Here is a tiny trained network, its code and every weight. The questions are about switching its units off for an input and a class, where a switched-off unit gives its printed mean instead of its output.

import numpy as np


def w(rows, s, z=0):
    codes = np.array(rows[::2]) - 128.0
    scale = np.full(codes.shape[1], s)
    scale[-1] = z or s
    return codes * scale


def norm(h):
    return h / np.sqrt((h * h).mean(-1, keepdims=True) + 1e-5)


def f(y):
    return np.maximum(y, 0)


def log_softmax(a):
    a = a - a.max(-1, keepdims=True)
    return a - np.log(np.exp(a).sum(-1, keepdims=True))


def net(x, mask):
    res = np.array(x, float).reshape(1, 8) / 4 @ E
    u = 0
    for l in range(3):
        y = f(norm(res) @ A[l][:, :-1].T + A[l][:, -1])
        res = res + np.where(mask[u : u + 4], y, B[l][:, -1]) @ B[l][:, :-1]
        u += 4
    return log_softmax(norm(res)[-1] @ U[:, :-1].T + U[:, -1])


A, B = {}, {}
E = w([
[10,117,199,52,141,131,110,166,236],'x0',
[145,89,53,193,168,143,107,86,148],'x1',
[136,124,76,168,216,179,74,247,184],'x2',
[100,173,36,114,141,141,172,194,254],'x3',
[84,80,131,89,195,3,141,229,24],'x4',
[28,117,89,118,117,73,159,121,57],'x5',
[112,226,234,156,231,55,142,167,137],'x6',
[177,66,228,107,103,131,238,192,136],'x7',
],0.0058)
A[0] = w([
[184,155,29,138,112,198,59,133,101,3],'0.n0',
[161,227,89,149,18,176,140,140,238,111],'0.n1',
[156,71,149,183,221,115,198,160,2,221],'0.n2',
[243,165,198,128,91,38,186,159,177,5],'0.n3',
],0.0073,0.0027)
B[0] = w([
[101,184,6,112,64,151,162,88,111,194],'0.n0',
[127,121,130,156,176,187,187,128,118,226],'0.n1',
[133,97,138,181,135,33,78,107,188,254],'0.n2',
[136,143,151,137,102,122,112,55,64,193],'0.n3',
],0.014,0.0063)
A[1] = w([
[58,215,133,133,99,69,122,65,57,137],'1.n0',
[186,34,162,130,224,149,184,58,138,65],'1.n1',
[154,189,59,113,160,102,218,128,116,98],'1.n2',
[104,16,104,116,2,214,113,221,126,4],'1.n3',
],0.0066,0.0026)
B[1] = w([
[189,154,119,123,191,183,60,98,126,254],'1.n0',
[155,213,141,43,69,219,130,116,255,189],'1.n1',
[172,75,61,196,130,141,80,105,68,196],'1.n2',
[93,231,187,88,25,89,106,186,101,174],'1.n3',
],0.0084,0.0048)
A[2] = w([
[143,123,74,39,100,115,162,205,94,6],'2.n0',
[128,136,194,151,59,146,30,248,172,152],'2.n1',
[162,22,158,183,6,182,199,141,33,124],'2.n2',
[1,252,121,157,246,116,132,98,168,155],'2.n3',
],0.0066,0.0018)
B[2] = w([
[108,128,120,34,89,151,129,173,110,145],'2.n0',
[99,124,115,108,74,149,114,99,77,189],'2.n1',
[87,219,51,129,173,77,99,246,206,192],'2.n2',
[133,36,96,145,81,92,110,171,189,253],'2.n3',
],0.012,0.005)
U = w([
[139,160,157,128,112,141,106,54,76,152],'0',
[142,109,181,92,211,136,132,143,92,2],'1',
[126,65,97,171,138,39,92,152,159,196],'2',
[118,115,250,126,125,99,132,120,41,43],'3',
[107,116,175,149,147,218,219,174,206,70],'4',
[55,116,128,68,114,120,126,191,133,123],'5',
[131,141,47,165,102,221,161,95,116,184],'6',
],0.015,0.0049)

Each question gives the input, the list of numbers given to net, and the class t.
The units are the neurons (one row each of A and B). Each row of codes is followed by its name. A weight is (code - 128) times the scale printed after its matrix; where a second scale follows, it is the last column's (A, B and U).
mask holds one flag per neuron, layer by layer. A switched-off neuron (its flag False) gives its mean, the last column of its row in B, instead of its output. The means were averaged over made-up inputs and are rounded, as every weight is.
A unit's drop is (log p(t) with every unit on - log p(t) with that unit switched off) / (log p(t) with every unit on - log p(t) with every unit switched off).
The circuit of an input: a set's keep is (log p(t) with only the set's units on - log p(t) with every unit switched off) / (log p(t) with every unit on - log p(t) with every unit switched off). Starting from all 12 units, units are removed one at a time, each time the one whose removal leaves the highest keep (on an exact tie, the one counted first), for as long as the keep stays at least 0.8.
units of the circuit, in order: the units of the circuit, biggest drop first
most important unit: the unit with the biggest drop
k most important neurons: the k neurons with the biggest drops, biggest first
k most important neurons of layer l: the k neurons of layer l with the biggest drops, biggest first
drop when u is switched off: that unit's drop, to one decimal
input [-6,1,-2,-6,-1,-6,-4,3], class 2: units of the circuit, in order => (2.n2)
input [4,-2,-3,2,-6,-8,-6,0], class 4: units of the circuit, in order => (0.n1 0.n3)
input [2,-3,1,-4,1,4,-7,4], class 5: 2 most important neurons => (1.n3 2.n2)
input [3,-6,3,6,-5,2,-2,-1], class 4: 2 most important neurons of layer 0 => (0.n1 0.n0)
input [-4,3,-7,6,6,-8,3,5], class 0: 2 most important neurons => (0.n3 2.n3)
input [1,-2,-8,4,-8,4,3,3], class 4: 2 most important neurons => (0.n1 0.n0)
input [2,-2,-4,-3,-7,6,-7,7], class 5: 2 most important neurons => (2.n2 1.n3)
input [2,3,-4,6,-7,8,5,2], class 4: units of the circuit, in order => (0.n1 0.n0)
input [3,-8,-1,-4,-5,3,3,-7], class 2: 2 most important neurons => (2.n3 0.n3)
input [5,-7,-7,3,-4,-7,4,-5], class 4: 3 most important neurons => (0.n1 0.n0 2.n3)
input [-4,-5,-6,-4,7,5,5,-7], class 2: 2 most important neurons of layer 0 => (0.n2 0.n3)
input [-2,-6,2,-8,2,8,0,2], class 2: 2 most important neurons of layer 0 => (0.n2 0.n3)
input [3,5,-4,4,5,6,-7,-3], class 5: 3 most important neurons of layer 0 => (0.n2 0.n0 0.n3)
input [1,2,-2,-7,7,7,4,5], class 2: most important unit => 0.n2
input [1,-4,8,2,3,-2,0,7], class 3: drop when 0.n0 is switched off => 0.2
input [-1,-5,1,-8,-8,-7,6,-8], class 6: drop when 0.n0 is switched off => 0.1
